Below is a small trained network, with its code and all its weights. Each question gives an input and a target symbol and asks what happens when units are switched off, that is, made to give their printed mean instead of their output.

import numpy as np


def w(rows, s, z=0):
    codes = np.array(rows[::2]) - 128.0
    scale = np.full(codes.shape[1], s)
    scale[-1] = z or s
    return codes * scale


def norm(h):
    return h / np.sqrt((h * h).mean(-1, keepdims=True) + 1e-5)


def f(y):
    return np.maximum(y, 0)


def softmax(a):
    e = np.exp(a - a.max(-1, keepdims=True))
    return e / e.sum(-1, keepdims=True)


def log_softmax(a):
    a = a - a.max(-1, keepdims=True)
    return a - np.log(np.exp(a).sum(-1, keepdims=True))


def net(x, mask):
    ids = ['αεζθπστω'.index(c) for c in x.split()]
    T = len(ids)
    res = E[ids] + P[:T]
    r = norm(res)
    for j in range(3):
        rows = slice(4 * j, 4 * j + 4)
        q, k, v = (r @ M[0][rows].T for M in (Q, K, V))
        z = softmax(np.where(np.tri(T) > 0, q @ k.T / 4**0.5, -1e9)) @ v
        o = O[0][rows]
        res = res + np.where(mask[j], z, o[:, -1]) @ o[:, :-1]
    y = f(norm(res) @ A[0][:, :-1].T + A[0][:, -1])
    res = res + np.where(mask[3:15], y, B[0][:, -1]) @ B[0][:, :-1]
    return log_softmax(norm(res)[-1] @ U[:, :-1].T + U[:, -1])


Q, K, V, O, A, B = {}, {}, {}, {}, {}, {}
E = w([
[106,182,156,47],'α',
[245,27,199,165],'ε',
[255,253,79,106],'ζ',
[127,114,121,112],'θ',
[124,104,147,119],'π',
[17,142,163,54],'σ',
[99,142,103,190],'τ',
[109,88,172,132],'ω',
],0.0088)
P = w([
[180,64,76,71],'0',
[132,125,248,162],'1',
[128,128,239,181],'2',
[111,146,240,193],'3',
[98,150,246,211],'4',
[99,156,245,224],'5',
[96,164,244,231],'6',
[94,175,252,252],'7',
],0.0038)
Q[0] = w([
[126,129,99,3],'head 0',
[59,138,205,171],'head 0',
[77,27,177,151],'head 0',
[190,196,124,156],'head 0',
[204,97,49,201],'head 1',
[218,122,221,156],'head 1',
[7,135,170,29],'head 1',
[209,90,22,169],'head 1',
[185,101,143,89],'head 2',
[42,224,87,145],'head 2',
[175,76,70,142],'head 2',
[144,66,12,137],'head 2',
],0.012)
K[0] = w([
[73,187,158,97],'head 0',
[140,84,78,94],'head 0',
[182,73,154,84],'head 0',
[122,155,73,165],'head 0',
[169,46,109,76],'head 1',
[111,154,50,113],'head 1',
[110,185,166,178],'head 1',
[195,72,127,86],'head 1',
[100,130,123,162],'head 2',
[142,116,126,7],'head 2',
[120,161,182,162],'head 2',
[110,156,214,134],'head 2',
],0.017)
V[0] = w([
[143,191,162,150],'head 0',
[182,126,118,233],'head 0',
[56,109,175,197],'head 0',
[181,39,180,148],'head 0',
[48,208,135,63],'head 1',
[78,84,1,148],'head 1',
[129,37,60,131],'head 1',
[222,229,128,142],'head 1',
[22,98,126,77],'head 2',
[156,198,79,74],'head 2',
[177,45,98,80],'head 2',
[84,106,11,192],'head 2',
],0.0075)
O[0] = w([
[139,112,117,231,146],'head 0',
[80,199,144,176,68],'head 0',
[58,69,167,176,85],'head 0',
[116,191,210,102,207],'head 0',
[97,75,49,91,218],'head 1',
[102,254,121,121,1],'head 1',
[142,230,169,76,18],'head 1',
[219,67,44,225,139],'head 1',
[114,65,106,59,130],'head 2',
[132,91,78,164,184],'head 2',
[208,128,113,91,240],'head 2',
[120,238,70,88,4],'head 2',
],0.0074,0.0037)
A[0] = w([
[114,170,150,132,155],'neuron 0',
[133,83,117,96,116],'neuron 1',
[173,181,102,68,96],'neuron 2',
[21,102,92,129,112],'neuron 3',
[121,202,192,128,154],'neuron 4',
[80,92,142,144,160],'neuron 5',
[95,92,7,62,100],'neuron 6',
[104,88,139,127,96],'neuron 7',
[130,200,73,135,91],'neuron 8',
[203,102,155,162,1],'neuron 9',
[162,137,45,85,93],'neuron 10',
[100,162,129,184,125],'neuron 11',
],0.011,0.0057)
B[0] = w([
[119,91,109,186,188],'neuron 0',
[59,136,41,112,220],'neuron 1',
[188,79,37,104,159],'neuron 2',
[85,254,145,85,163],'neuron 3',
[61,33,77,159,253],'neuron 4',
[97,103,36,136,226],'neuron 5',
[3,254,219,222,223],'neuron 6',
[115,106,126,147,184],'neuron 7',
[84,39,134,219,150],'neuron 8',
[79,247,172,150,160],'neuron 9',
[224,151,128,188,157],'neuron 10',
[175,94,37,144,173],'neuron 11',
],0.0068,0.0048)
U = w([
[120,29,59,144,156],'α',
[169,113,243,196,150],'ε',
[246,159,77,238,55],'ζ',
[198,173,87,93,177],'θ',
[165,133,157,57,162],'π',
[10,123,112,51,1],'σ',
[102,239,70,136,207],'τ',
[113,115,184,85,67],'ω',
],0.014,0.0056)

Each question gives the input, a string of symbols that net reads in full, and the target symbol t.
The units are the heads (4 rows each of Q, K, V and O) and the neurons (one row each of A and B). Each row of codes is followed by its name. A weight is (code - 128) times the scale printed after its matrix; where a second scale follows, it is the last column's (O, A, B and U).
mask holds one flag per unit, heads first, then neurons. A switched-off unit (its flag False) gives its mean, the last column of its rows in O or B, instead of its output. The means were averaged over made-up inputs and are rounded, as every weight is.
A unit's drop is (log p(t) with every unit on - log p(t) with that unit switched off) / (log p(t) with every unit on - log p(t) with every unit switched off).
The circuit of an input: a set's keep is (log p(t) with only the set's units on - log p(t) with every unit switched off) / (log p(t) with every unit on - log p(t) with every unit switched off). Starting from the 12 units with the biggest drops (on a tie, the unit counted first), units are removed one at a time, each time the one whose removal leaves the highest keep (on an exact tie, the one counted first), for as long as the keep stays at least 0.8.
units of the circuit, in order: the units of the circuit, biggest drop first
most important unit: the unit with the biggest drop
k most important neurons: the k neurons with the biggest drops, biggest first
which heads matter: for each layer, one digit per head in row order, 1 if its drop is at least 0.15 and else 0, layers parted by /
input π α τ α α α α, target π: units of the circuit, in order	[head 2; neuron 4; head 1; head 0]
input ε ζ τ ε ε σ, target ε: which heads matter	111
input σ θ τ α ε α τ τ, target σ: units of the circuit, in order	[head 2; neuron 3; head 1]
input σ α ζ π τ ε, target σ: units of the circuit, in order	[head 1; head 2]
input σ α α τ θ, target σ: which heads matter	001
input ε τ π, target ε: units of the circuit, in order	[head 0]
input τ ε τ α τ α ε ζ, target τ: which heads matter	011
input τ τ σ τ, target τ: which heads matter	101
input π α τ π, target π: which heads matter	100
input ζ τ ε α α, target ζ: which heads matter	101
input σ α α τ α, target σ: 2 most important neurons	[neuron 6; neuron 4]
input τ ε α ε α ζ, target τ: which heads matter	111
input ε τ α α θ, target ε: which heads matter	001
input ζ α ζ θ, target ζ: which heads matter	100
input τ θ ζ ε, target τ: units of the circuit, in order	[head 1; head 2]
input α ζ π, target ζ: 2 most important neurons	[neuron 4; neuron 9]
input π α α σ τ α α π, target π: which heads matter	101
input ζ α α α α τ, target ζ: most important unit	head 0
input τ ζ θ, target τ: which heads matter	011
input ε α ε α ε α σ τ, target ε: 2 most important neurons	[neuron 1; neuron 2]
input π α α α τ α, target π: 2 most important neurons	[neuron 4; neuron 5]
input ζ α τ π, target ζ: most important unit	head 2
input α ε σ π, target σ: 2 most important neurons	[neuron 3; neuron 5]
input ε σ π α ε, target ε: which heads matter	000
input α ζ ε, target ε: which heads matter	101
input ε α τ α π, target ε: units of the circuit, in order	[head 2; head 1]
